[128 = 0]
[120 119 125 131 127 128 149 118 160 132 131 122 126 126 107 129 129 101
 149 126 139 120 134 120 149 138 138 131 118 118 141 143 208 123 103 103
 120 129 146]	<39>
[121  61 130 127 122 122 169 128  87 137 129 115 130 125 118 124  56 123
  90 128 129 177 125 149 128 145 131 135 137 113 113 119 197 122 137 135
 145 138 150]	<39>
[116 123 135 128 108 128 135 132 164 127 124 133 130 133 140 126 141 116
 160 130 130 155 126 138 142 123 132 138 144 113 129 127  90 114 113 110
 125 118 121]	<39>
[134 114 127 135 119 129 143 122 181 119 129 137 123 115 132 136 149 116
 148 124 135  97 144 117 134 119 131 132 111 144 135 149 195 141 115 117
 125 116 137]	<41>
[124 116 127 132 113 129 140 115 172 128 127 123 131 122 141 131 169 119
 163 126 133 153 120 130 133 126 124 132 137 130 127 144 145 115 116 122
 100 114 139]	<39>
[131 117 128 131 105 127 131 135 215 123 126 134 128 111 132 136 140 127
 147 127 131 164 139 124 120 120 129 139 125 139 136 139 132 140 125 131
 117 117 139]	<39>
[120 130 129 123 127 128 127 133 242 135 129 122 130 132 121 125 149 108
 135 128 128 117 140 119 122 137 140 128 136 111 134 153 117 125 107 110
 112 131 140]	<39>
[116 117 133 127 128 130 129 127 224 132 126 141 130 139 146 126 208 117
 154 129 128 143 126 123 130 114 134 130 142 115 123 150  98 121 102 103
 108 119 130]	<39>
[124 130 123 129 127 127 142 124 210 132 131 142 125 129 128 125 140 131
 120 124 129 116 128 111 136 115 127 128 112 124 132 133 180 138 107 125
  98 127 144]	<41>
[115 107 131 127 123 128 141 134 255 136 127 149 129 137 140 125 164 129
 129 129 126 128 124 118 131 102 133 134 131 115 126 144 125 136  99 110
 102 124 139]	<41>
[129 117 128 125 127 126 124 146 255 131 128 141 128 123 124 132 126 132
 115 128 124 114 144 113 109 114 136 134 120 125 135 150 122 154 117 128
 115 130 130]	<41>
[120 120 132 128 136 129 137 129 121 131 126 131 128 136 132 129 126 107
 143 132 134 105 132 127 143 127 141 132 132 111 134 143 147 124 112  97
 149 131 133]	<41>
[121 139 128 131 125 131 122 123 180 134 125 133 134 125 137 136 197 113
 168 131 133 138 115 123 128 117 128 133 137 122 138 149 117 119 114 113
 103 120 125]	<41>
[119  96 130 131 132 127 150 127 170 133 127 149 126 137 137 126 141 128
 120 128 130 117 125 120 143 107 130 134 118 120 124 135 178 139 109 115
 123 126 132]	<41>
[122 118 129 131 122 129 133 127 168 133 124 130 133 120 134 139 161 109
 160 131 135 143 123 130 130 121 133 139 136 122 138 152 140 123 119 111
 122 122 132]	<39>
[119 104 126 131 118 128 155 111 109 135 130 125 129 130 133 123 134 118
 137 126 134 158 112 135 148 137 124 129 132 117 120 126 181 108 111 121
 111 126 141]	<39>
[124 108 132 129 131 129 131 135 241 127 126 146 127 130 134 132 174 122
 142 129 128 114 141 116 121 105 136 133 125 126 131 157 129 145 108 107
 124 122 134]	<41>
[117 132 129 123 129 128 126 139 252 139 127 139 131 131 123 128 134 118
 130 130 126 114 132 114 124 120 139 134 128 105 141 148 122 137 101 109
 108 134 135]	<41>
[119 120 130 125 110 127 130 138 255 132 129 147 129 132 141 127 171 134
 135 126 124 141 135 114 117 107 131 136 133 118 129 142  95 140 100 121
  84 118 139]	<39>
[121 109 132 127 110 128 136 127 190 125 128 123 129 127 131 127 162 111
 158 127 129 166 139 132 126 133 136 130 148 122 121 146  91 116 115 111
 125 119 134]	<39>
[123 152 131 125 131 129 113 144 145 136 123 126 133 129 131 136 109 112
 147 136 130 131 130 125 126 124 139 138 131 110 153 144 104 131 121 107
 138 136 118]	<41>
[128 136 127 129 119 129 119 128 177 132 125 125 134 113 136 139 175 116
 161 130 133 147 124 127 112 126 129 134 138 130 138 154 122 124 127 123
 108 123 133]	<39>
[122 143 129 127 140 129 131 129 135 132 127 130 128 136 122 130 132 102
 149 132 134 100 134 122 143 131 142 130 125 110 145 147 150 126 108  95
 141 133 129]	<41>
[119 153 126 126 124 128 124 136 201 136 128 133 129 129 120 131 115 113
 143 131 131 121 131 113 140 128 138 135 118 105 157 137 142 132 103 105
 113 134 129]	<41>
[128 111 133 131 146 130 130 130  87 127 124 128 130 127 138 137 156 110
 147 133 133 122 133 134 123 127 137 133 134 126 130 154 143 128 132 107
 157 128 116]	<41>

[119 135 164 197 190 176 142  85 128 171 107 151 154  82  78  81 154 128
 138 173 104 221 117  66 104 166 170 137 104  23 104  80 109  61  90 180
 101 144 118 113 163]	[85]
[105 128 156 166 175 162 131  43 120 153 106 158 136  73  76 106 158 138
 136 158 143 169 115  73 145 159 161 126 101  34 109 105 103  72 103 170
 118 133 117  89 142]	[85]
[ 90 118 146 132 154 141 120  39 116 139 111 183 114  66  83 116 165 161
 134 141 173 154 109  72 167 155 152  96  97  26 114 113  97  57 120 159
 130 120 113  81 122]	[85]
[134 123 137 145 169 142 141 156 127 156 125 118 161 122 123 121 168 120
 137 141 122 203 126 107 124 138 139 122 133 113 128 152 136 147 132 133
 117 117 165 152  84]	[87]
[116 123 153 169 168 158 136  40 124 151 107 178 134  80  64  97 138 136
 141 160 137 171 111  72 125 164 158 123 101  55 108  89 102  58 112 165
 116 139 118  98 150]	[85]
[ 98 134 161 176 188 162 138  47 118 164 112 175 106  67  78 102 177 141
 134 149 148 193 110  67 145 159 169 109 111  21 108 106 106  87  99 175
 114 124 126  83 147]	[85]
[138 123 113 133 150 149 143 202 128 150 125  53 179 146 165 124 163  79
 136 124 114 163 135 128 124 118 127 114 149 148 140 152 146 163 141 125
 124  99 160 145  76]	[87]
[130 125 112 123 145 139 145 197 122 149 129  84 171 145 158 124 201  79
 137 115 130 176 143 125 146 120 123  89 150 144 149 168 138 184 152 131
 134  91 161 136  56]	[87]
[151 126 117 146 144 155 144 226 132 148 126  77 191 153 147 114 155  71
 141 128 103 165 140 128 117 109 128 122 144 160 137 149 139 175 139 117
 123 112 160 165  61]	[87]
[142 129 128 153 160 147 159 203 126 162 122  72 181 137 137 123 181  86
 139 139 112 255 137 117 116 139 139 117 158 129 136 145 144 167 137 128
 118 109 175 155  80]	[87]
[141 116 114 115 138 136 144 203 127 139 126  81 151 141 155 134 165 100
 142 123 120 152 136 133 134 123 123 120 149 147 138 155 137 187 138 107
 132  98 170 160  55]	[87]
[132 116 124 133 149 135 145 167 123 149 121 110 142 129 137 129 170 118
 135 137 133 166 127 115 139 132 130 108 141 121 135 152 135 172 145 119
 131 103 178 149  69]	[87]
[ 99 115 120 106 164 130 108  68 123 136 122 159 155  94 127 102 164 150
 149 131 139 145 131  96 166 136 137 101 101  58 137 148 101 113 131 169
 137 101 114  98  99]	[85]
[172 124 127 173 150 157 152 247 139 153 120  74 195 156 137 105 129  75
 145 145  78 179 133 135  81 130 138 153 149 155 128 120 143 168 134 114
 109 128 163 180 102]	[87]
[ 86 125 142 124 152 136 121  49 112 144 110 193 116  72  91 121 191 154
 134 136 182 146 116  72 184 154 150  75  97  19 123 136  98  82 124 173
 137 104 112  69 121]	[85]
[124 114 118 101 143 125 134 147 122 137 122 116 150 120 148 133 162 130
 130 130 143 157 130 125 145 134 127 105 133 113 137 163 129 152 148 125
 134 101 165 142  65]	[87]
[107 127 163 170 175 159 139  25 120 152 104 178 119  67  66 107 155 154
 133 169 149 191 101  70 136 168 167 125  93  11 104  89 103  62  99 156
 115 142 139 102 150]	[85]
[119 121 127 128 161 134 120 112 129 146 119 134 168 108 125 108 161 142
 145 141 142 159 126 107 132 135 137 113 121  80 133 146 127 131 134 149
 125 112 143 130  90]	[85]
[158 117 132 159 155 156 161 228 133 153 119  77 172 151 132 119 125  95
 142 152  92 188 129 127  90 133 137 148 144 142 122 119 144 188 133  91
 111 133 186 184  93]	[87]
[147 113 123 127 139 133 145 161 124 139 118  97 147 103 142 133 158 118
 136 140 128 161 127 125 126 131 121 122 144 134 129 146 138 155 145 125
 128 113 174 154  68]	[87]
[113  93 112 100 124 117 103  88 134  99 119 135 135 118 140 109 103 174
 148 128 147 122 121 120 138 125 121 142  93 116 124 138 104 125 139 119
 138 116 114 140  94]	[85]
[ 97 109 120 100 144 123 101  58 123 140 122 162 145 107 127 104 161 162
 148 125 160 135 133 105 168 134 129  96  98  56 130 149 100  94 137 166
 155 101 115 104 100]	[85]
[139 116 112 130 143 139 142 196 130 144 126  82 171 156 152 126 163  83
 139 123  98 165 142 131 126 119 127 118 146 159 140 146 139 185 147 120
 130 103 160 146  76]	[87]
[152 113 111 146 129 152 138 230 138 133 124  76 185 162 143 117 119  82
 143 131 102 168 138 145  95 114 127 139 145 178 134 131 138 194 141 110
 127 123 147 183  85]	[87]
[150 112 127 138 149 141 150 199 130 145 120  87 162 141 137 123 138 106
 137 137 115 184 129 130 121 134 133 143 145 153 129 137 136 164 138  96
 123 129 179 169  80]	[87]

[121 151 183 110  97 115 121 132 155 139 141 153 106 105 135 132 130 118
 101  67 108 116 151 187 167 127 132 161 143 167 139 113 118  43 140  75
 130 130 155 123 139 144 129 137 124 108  89  99  96 140 135 117 131 155
 147  91 137 136 120 110  89 123  87 119 116]	<14>
[142 148 210 127 114 113 136  91 196 146 136 148 106 126 145 127 137 129
 131  90 115 103 142 227 159 126 118 147 190 188 145  97 123  41 140  32
 116 110 140 149 135 147  93 141 144 116  66  91 124 139 160 173 166 140
 140 112 189 161 160 122  46 168  50 127  99]	<18>
[120 101  76 119 138 120 110 151 126 109 143 133 138  94 121 144 113 124
 112 115 116 134 133 124 120 109 159 143 104 106 129 133 116 108 126 165
 142 157 147 100 128 130 150 136 117 127 156 140 114 107 109  76 110 118
 135 120 101 104 101 130 168  76 157 121 138]	<14>
[114  84  79 126 159 141 128 152  88 100 112  72 154 131 112 120 131 141
 130 173 127 141 119  62  98 106 147 111 102  61 131 149 119 231 127 214
 143 134 119 112 110 138 151 120 125 137 165 162 150  81 105 145 105  94
  55 145  97 104  90 162 210  87 205 111 178]	<14>
[145  80  60 140 181 150 142 108 111 103 106  78 147 163 127 116 130 154
 156 170 148 120  93  82  95  94 126  98 144  79 131 119 111 205 124 166
 130 122 100 142 108 111 121 129 139 157 151 150 175  84 130 181 133  87
  92 159 134 144 140 192 143 130 177 116 154]	<18>
[140 157 191 125 106 114 129 109 170 146 136 148 101 118 143 133 132 123
 113  81 116 108 137 203 153 128 123 146 168 181 139 101 119  22 140  48
 122 117 148 142 138 131 107 143 137 121  79  86 107 140 148 138 152 149
 158  99 165 156 140 113  77 146  58 122  96]	<18>
[121  85  45 114 154 119 113 159 105 101 146  84 145  94 114 135 109 131
 106 137 118 143 127 103  98 104 165 131  98  64 126 140  99 121 124 169
 161 171 141  90 120 119 162 135 116 129 165 154 116  66  97  61  88 100
 106 131  94 105  87 144 233  46 199 103 173]	<14>
[142  69  90 139 184 143 142 116 118 117 109  61 138 160 124 115 129 156
 143 168 138 122  98 107 103  97 121 106 154  82 136 120 109 186 126 159
 132 123 106 139 114 118 119 129 140 153 145 145 167  75 130 188 129  81
  65 153 140 141 141 188 163 125 181 110 161]	<14>
[115 172 200 114  86 107 117 135 165 149 146 167 102  96 132 135 129 109
  93  65 103 117 158 199 169 142 125 164 140 176 135 122 127  22 138  70
 127 156 161 120 144 142 128 137 122 100  85  95  88 151 138 101 135 169
 139  91 137 123 126  83 107 127  71 125 109]	<18>
[102 158 143 105  96  90 100 164 144 115 141 137 138  65 132 142 124 123
 108 115 105 150 154 130 137 122 189 160 119 139 129 143 150  68 141 118
 148 173 174  89 142 164 153 137 127 102 140 115  91 105 113  67 121 110
 137  71 137 125  66  93 171 105 150 123 124]	<18>
[107 175 196 108  82  98 110 162 152 145 148 159 108  73 128 136 128 110
  92  83  92 137 165 199 162 145 148 167 132 155 132 134 139  47 139  77
 140 148 168 100 140 162 142 131 120  88  96 105  69 135 124  82 125 150
 116  84 133 116  89  79 135 109  93 119 118]	<18>
[112 131 113 114 107 103 103 156 139 110 144 156 141  76 129 152 114 110
 105 115 106 138 148 125 145 110 173 162 109 139 127 139 131  70 134 148
 144 154 167  98 139 152 155 140 118 119 148 121 103 119 109  71 121 116
 143  89 116 113  67 112 184  98 151 127 122]	<14>
[122  87 108 127 163 135 131 135 110 120 115  81 143 136 117 123 123 142
 131 151 126 129 110 115 106 112 134 113 129  76 134 136 116 183 124 159
 137 138 127 120 111 132 139 128 130 141 149 151 151  85 118 153 114  94
  52 159 116 118 114 161 175  99 173 111 160]	<14>
[120  72  52 131 161 155 136 148  76  82 106  63 161 150 116 111 135 151
 134 184 135 135 108  40  99  92 148 117 105  63 132 138 117 242 130 223
 140 131 114 119 110 136 157 115 126 150 165 164 156  79 100 159 109 108
  75 134  91 112  95 160 196  97 225 115 190]	<14>
[150  79 141 143 173 157 160  69 134 132 112  97 118 185 124 117 136 143
 146 119 140  88 112 149 123 113  79 106 168 105 143 103  93 168 118 103
 117  80 100 167 108 103  97 127 134 157  97 141 176 120 144 219 141 133
  89 178 134 136 192 187  91 140  94 118 144]	<18>
[140 126 183 130 142 148 155  92 151 143 111  86 118 166 131 105 143 150
 148 129 128 110 115 186 135 130 116 117 190 130 145 105 130 134 135  72
 117 102 104 155 121 131  96 126 147 123  76 116 145 111 155 205 150 125
  85 129 169 153 166 149  72 166  98 108 136]	<18>
[137 144 200 130 117 134 148  99 156 147 117 119 111 160 140 115 145 144
 144 119 124 110 128 180 143 128 117 136 183 165 143 106 134 111 139  38
 113 101 127 158 125 142  99 130 147 123  79 102 133 133 152 205 159 132
 100 113 174 159 154 136  61 174  86 122 115]	<18>
[107 142 116 113 108 104 100 166 143 116 148 148 138  60 133 153 115 116
 107 117 104 151 152 112 138 102 179 163 104 127 125 137 135  91 136 133
 154 168 168  94 137 162 158 139 124 112 151 118  99 108 111  82 117 106
 121  86 132 124 102 121 166  89 167 123 132]	<14>

[128  90 168 132  94 151 111 115 129 114 134 105  99 118  91 139 134 129
 136 121 123 118 118  86 147 114 155 115 163 102 157 126 170 126 122 121
 103 115  84 149 117  49 104 118 124 150 232  88 112 154 154 121  80 164
 130  82  85 142 115 160 112 140 135 255 143 116 149 110 141 156 112 140
 139  87 138 133  94 139 137 177 149 141 136 133 153 124 121 140 147 157
 139 139 139 186  94 133 169 121  70  88 103 169 118 113 118 104 124  80
 142  93 221 158 179 144 104 141 113 119  87  70  74 154 141 120 123 131
 119  87]	<77>
[142  83 116 184  89 149 120 154 134  96 125 207 106 106 119 121 148 133
 120 139 103  90 103  70  90 129 128 127 127 111 166 145 169 116  98 160
 119 101  91 131 156 218 110 113 102 145  35 140 132  88 140  99  82  63
  93  74  26 184 125 112 141 143 140 212 132 120 155 137 101 125 145 121
 134 106  97 123 146  89 127 145 152 104 110 117 113 118 150 144 140 142
 150  98 143 174 146 126  69 110 116 155  96 175 128 145 103 135 104 172
  68  82  90 165 125  91 118 117 138 119 112 125 160  94 143 155 128 132
 126  93]	<77>
[115 145 162  89 122 141 160 121 113 135  79  84 113 133 147 137  96 135
 127 116 157 170 157 155 155 133  97 151 135 148 139 115 172 140 127 107
 139 145 165 103 107  69 117 113 123 137 238  86 159 133 125 137 167 108
 182  82 136 126 138  89 115 170 148 150 163 139 142 132 137 138 102 111
 130 105 127 157  96 132 130 154 131 135 156 131 174 105 121 107 148 127
 140 103 158  92 158 124 194 121  85  89 109 150 120  75 134 105 143 128
 165  94 161 162 150 138 129  90 123 103 140 131  86 114 127 141 117 120
 135  90]	<76>
[126 131 168 107 145 138 146 134 114 109 107  79 129 128 106 130 107 162
 135 119 132 137 169 143 163 127  99 126 158 108 137 115 178 132 113 118
 118 130 164 131 112  53 130 103  95 144 239  80 129 154 130 138 127 132
 166  77 105 140 129  84 113 189 137 183 121 131 128 149 117 160 125 132
 135  84 129 149 127 128 110 149 132 139 171 129 176  89 119 109 150 148
 174 126 146 105  99 108 192 120  55  81 113 164 155  75 132 129 137  99
 162  90 201 183 173 123 132 108 142 125 109  80 100 140 149 182 139 120
 160  99]	<76>
[142 145 179 103 153 130 168 133 134 120 122  86 140 109  88 145 134 116
 132 114 142 123 153 124 172 122 122 134 157 113 123 119 166 126 117 112
 112 121 155 139 108  45 127  97 108 149 234  82 118 132 154 113 110 134
 171  87 119 142 123 113 117 178 142 196  81 128 123 162 116 151 133 129
 137  83 127  86  99 144 106 133 133 142 169 132 171  84 123 120 149 158
 168 121 146 107  83 124 173 119  48  92 102 160 157  77 142 117 132  94
 166 103 223 131 170 103 117  98 144 122  98  63  91 168 152 158 144 118
 150  97]	<77>
[102 110 164 129  90 147 101 117 125 112 130 114 106  94 109 120 112  84
 109 118 102 125 114 105 160 120 135 115 148 151 177 127 173 140 124 123
 102  89 108 154  86  30 122 145  99 162 228  77  92 140 137 115  89 162
 165  63 113 148 120 255 126 145 132 255 122 108 133 129 105 160 120 148
 144  64 136  94 104 132 143 171 134 124 141 133 130 142 127  90 134 165
 177 126 152 172  95 117 170 124  96  80  98 169 119  99 106 116 130  77
 137  75 184 101 157 138 100  99 120 104  94  84  84 178 137 125 133 121
 136  88]	<77>
[131 150 126 122 164 108 171 140 122 130 141 133 157 138 125 137 176 109
 140 151 118 143 125 117 112 125 169 106  97 152  84 140 167 133 155 126
  97 161 143 138 158 201 133  92 175  99  65 178 138 114  90 157 120 141
  82  83 149 116 108  77 119 102 122  33 147 137 115 106 123 107 119  76
 114 179 129 192 120 114 105 100 105 165 112 136 136 125 129 171 147 119
  95 123 108 108  93 103  90 155 175 154 105 157 115 150 149 100 134 159
  97  92 124 204 125 178 122 149 119 103 174 146 133 132 152 121 119 130
 104 164]	<76>
[ 97 134 143 107 169 136 129 154 133 145  88  79  82 100 193 148  84 137
 119 138 144 181 126 193 106 127 102 143 146 107 122 109 172 121 138 111
 161 178 128 103  99  92 132 165 148 105 168  77 103  90 148 129 168 100
 177  79 170 128 113 212 118 115 133  57 141 137 139 191 143 104 138 158
 118 133 178  93 142 131 107 178 138 106 113 119 179 126 151  90 144 121
 152  97 146 125 132 117 149 134  99 108 105 163 126 116 105 130 137 135
 157  88 144 255 113 105 119 127 117 161 125 154 118 117  85 143 127 123
 101 142]	<76>
[ 96 133 142 124 177 137 105 164 130 135  80  84  74  90 198 151  89 134
 129 138 147 172 121 185 103 134 111 142 134 134 124 112 163 113 142 112
 154 172 134 113  86  82 139 158 139  96 166  84  94  72 152 130 159  95
 182  73 174 144 105  79 123 114 131  61 143 132 134 201 145  96 152 164
 113 148 172 215 147 138 114 185 141 108 116 122 176 125 143  96 141 122
 148  95 153 140 140 102 148 119 109 108  97 175 119 128 100 114 138 142
 163  83 123 139  98  68 113 126 102 161 125 160 139 119  64 137 126 127
  96 141]	<76>
[133 122 135 142 192 108 163 130 125 127 116  99 144 120 114 141 165 131
 148 134 123 138 136 150 118 141 177 101  94 170  85 145 165 113 154 124
  68 181 107 115 146 157 127 101 188  85  31 152 108  82  95 157 138 133
  98  89 156 151 122 154 131 116 126  28 105 145 141 145 158 109 143 113
 113 202  93  21 142  95 101 108  96 188 126 137 142 115 108 136 148 112
 118 106 128 152  79 125  93 140 173 164  93 173 110 160 133 120 150 163
 127  97 165 174  94  84 116 147  99 133 170 166 167 158  77  91 125 141
 118 141]	<76>
[150  96 113 173 118 140 117 148 134 101 136 202 134 131  96 135 162  64
 119 131 105  98 110  71  94 122 141 127 135 101 137 140 166 109  97 153
 143 109  97 123 158 221 118 108 109 126  61 145 148 101 132  96 112  57
  91  80  22 168 130 132 128 131 135 145 106 130 136 120 115 125 147  94
 133 133  95  44 129 117 137 140 147 100 100 116 123 107 130 156 145 134
 111 146 128 179 156 138  73 121 126 156  98 165 134 159 151  99 102 175
  71  91 100 135 131 132 109 130 135 131 103 123 167  98 167 153 134 118
 126  82]	<77>
